Below is a small trained network, with its code and all its weights. Each question gives an input and a target symbol and asks what happens when units are switched off, that is, made to give their printed mean instead of their output.

import numpy as np


def w(rows, s, z=0):
    codes = np.array(rows[::2]) - 128.0
    scale = np.full(codes.shape[1], s)
    scale[-1] = z or s
    return codes * scale


def norm(h):
    return h / np.sqrt((h * h).mean(-1, keepdims=True) + 1e-5)


def f(y):
    return np.maximum(y, 0)


def softmax(a):
    e = np.exp(a - a.max(-1, keepdims=True))
    return e / e.sum(-1, keepdims=True)


def log_softmax(a):
    a = a - a.max(-1, keepdims=True)
    return a - np.log(np.exp(a).sum(-1, keepdims=True))


def net(x, mask):
    ids = ['ΘΞΦΨετ'.index(c) for c in x.split()]
    T = len(ids)
    res = E[ids] + P[:T]
    r = norm(res)
    for j in range(2):
        rows = slice(3 * j, 3 * j + 3)
        q, k, v = (r @ M[0][rows].T for M in (Q, K, V))
        z = softmax(np.where(np.tri(T) > 0, q @ k.T / 3**0.5, -1e9)) @ v
        o = O[0][rows]
        res = res + np.where(mask[j], z, o[:, -1]) @ o[:, :-1]
    y = f(norm(res) @ A[0][:, :-1].T + A[0][:, -1])
    res = res + np.where(mask[2:6], y, B[0][:, -1]) @ B[0][:, :-1]
    return log_softmax(norm(res)[-1] @ U[:, :-1].T + U[:, -1])


Q, K, V, O, A, B = {}, {}, {}, {}, {}, {}
E = w([
[104,157,9,133],'Θ',
[122,149,24,130],'Ξ',
[242,10,170,166],'Φ',
[117,148,21,127],'Ψ',
[99,128,152,232],'ε',
[93,168,145,85],'τ',
],0.013)
P = w([
[203,203,154,181],'0',
[11,173,145,143],'1',
[44,182,137,121],'2',
[96,162,105,114],'3',
[101,154,101,108],'4',
[107,131,99,96],'5',
[132,126,87,85],'6',
[131,107,107,84],'7',
[142,75,99,114],'8',
[144,58,90,109],'9',
[105,82,48,73],'10',
],0.012)
Q[0] = w([
[59,86,119,94],'head 0',
[126,119,57,99],'head 0',
[117,172,106,156],'head 0',
[122,78,145,199],'head 1',
[68,177,143,17],'head 1',
[65,6,31,135],'head 1',
],0.015)
K[0] = w([
[139,115,85,101],'head 0',
[165,113,142,48],'head 0',
[69,116,125,103],'head 0',
[155,89,136,32],'head 1',
[151,153,149,252],'head 1',
[95,34,45,131],'head 1',
],0.017)
V[0] = w([
[222,252,94,146],'head 0',
[120,170,176,149],'head 0',
[95,145,160,7],'head 0',
[115,60,80,192],'head 1',
[83,127,187,149],'head 1',
[42,136,176,110],'head 1',
],0.023)
O[0] = w([
[1,34,156,153,254],'head 0',
[103,175,155,161,111],'head 0',
[89,148,157,14,60],'head 0',
[79,129,61,105,244],'head 1',
[125,198,141,138,59],'head 1',
[190,180,136,107,87],'head 1',
],0.019,0.0077)
A[0] = w([
[96,179,48,94,2],'neuron 0',
[212,84,207,126,135],'neuron 1',
[145,195,169,3,186],'neuron 2',
[108,49,119,110,206],'neuron 3',
],0.025,0.0037)
B[0] = w([
[72,70,118,171,193],'neuron 0',
[149,175,225,179,146],'neuron 1',
[93,156,254,58,183],'neuron 2',
[145,187,78,136,248],'neuron 3',
],0.025,0.016)
U = w([
[2,80,136,225,150],'Θ',
[94,187,105,157,201],'Ξ',
[154,71,108,121,235],'Φ',
[99,92,106,147,63],'Ψ',
[76,103,126,166,3],'ε',
[109,118,177,128,210],'τ',
],0.0094,0.0051)

Each question gives the input, a string of symbols that net reads in full, and the target symbol t.
The units are the heads (3 rows each of Q, K, V and O) and the neurons (one row each of A and B). Each row of codes is followed by its name. A weight is (code - 128) times the scale printed after its matrix; where a second scale follows, it is the last column's (O, A, B and U).
mask holds one flag per unit, heads first, then neurons. A switched-off unit (its flag False) gives its mean, the last column of its rows in O or B, instead of its output. The means were averaged over made-up inputs and are rounded, as every weight is.
A unit's drop is (log p(t) with every unit on - log p(t) with that unit switched off) / (log p(t) with every unit on - log p(t) with every unit switched off).
The circuit of an input: a set's keep is (log p(t) with only the set's units on - log p(t) with every unit switched off) / (log p(t) with every unit on - log p(t) with every unit switched off). Starting from all 6 units, units are removed one at a time, each time the one whose removal leaves the highest keep (on an exact tie, the one counted first), for as long as the keep stays at least 0.8.
circuit, biggest first: the units of the circuit, biggest drop first
heads that matter: for each layer, one digit per head in row order, 1 if its drop is at least 0.15 and else 0, layers parted by /
drop when u is switched off: that unit's drop, to one decimal
input Ξ ε τ ε, target Ξ: circuit, biggest first => [head 0]
input Ξ Ξ ε ε, target Ξ: heads that matter => 01
input ε ε Ψ ε ε Ψ Ψ Φ Ξ, target Φ: heads that matter => 10
input τ Θ ε, target τ: circuit, biggest first => [head 1; neuron 0]
input ε τ Ψ Ψ ε Φ Φ Θ τ Θ, target τ: heads that matter => 10
input Ξ ε τ Φ, target τ: heads that matter => 01
input Ψ Ξ ε Φ Φ τ τ, target τ: heads that matter => 00
input ε Θ ε Ψ ε τ Θ, target τ: circuit, biggest first => [head 0; neuron 2]
input Ψ ε ε τ Ψ Φ Θ Φ Θ Φ, target Φ: drop when head 0 is switched off => 0.2
input ε Ξ Ψ τ Θ Ξ ε τ ε, target τ: drop when neuron 0 is switched off => 0.0
input Θ τ Ξ Θ Θ Ξ Ψ ε τ, target τ: drop when head 0 is switched off => 1.2
input τ Ψ Θ ε Ψ Φ ε Ξ τ ε Φ, target τ: drop when neuron 0 is switched off => 0.0
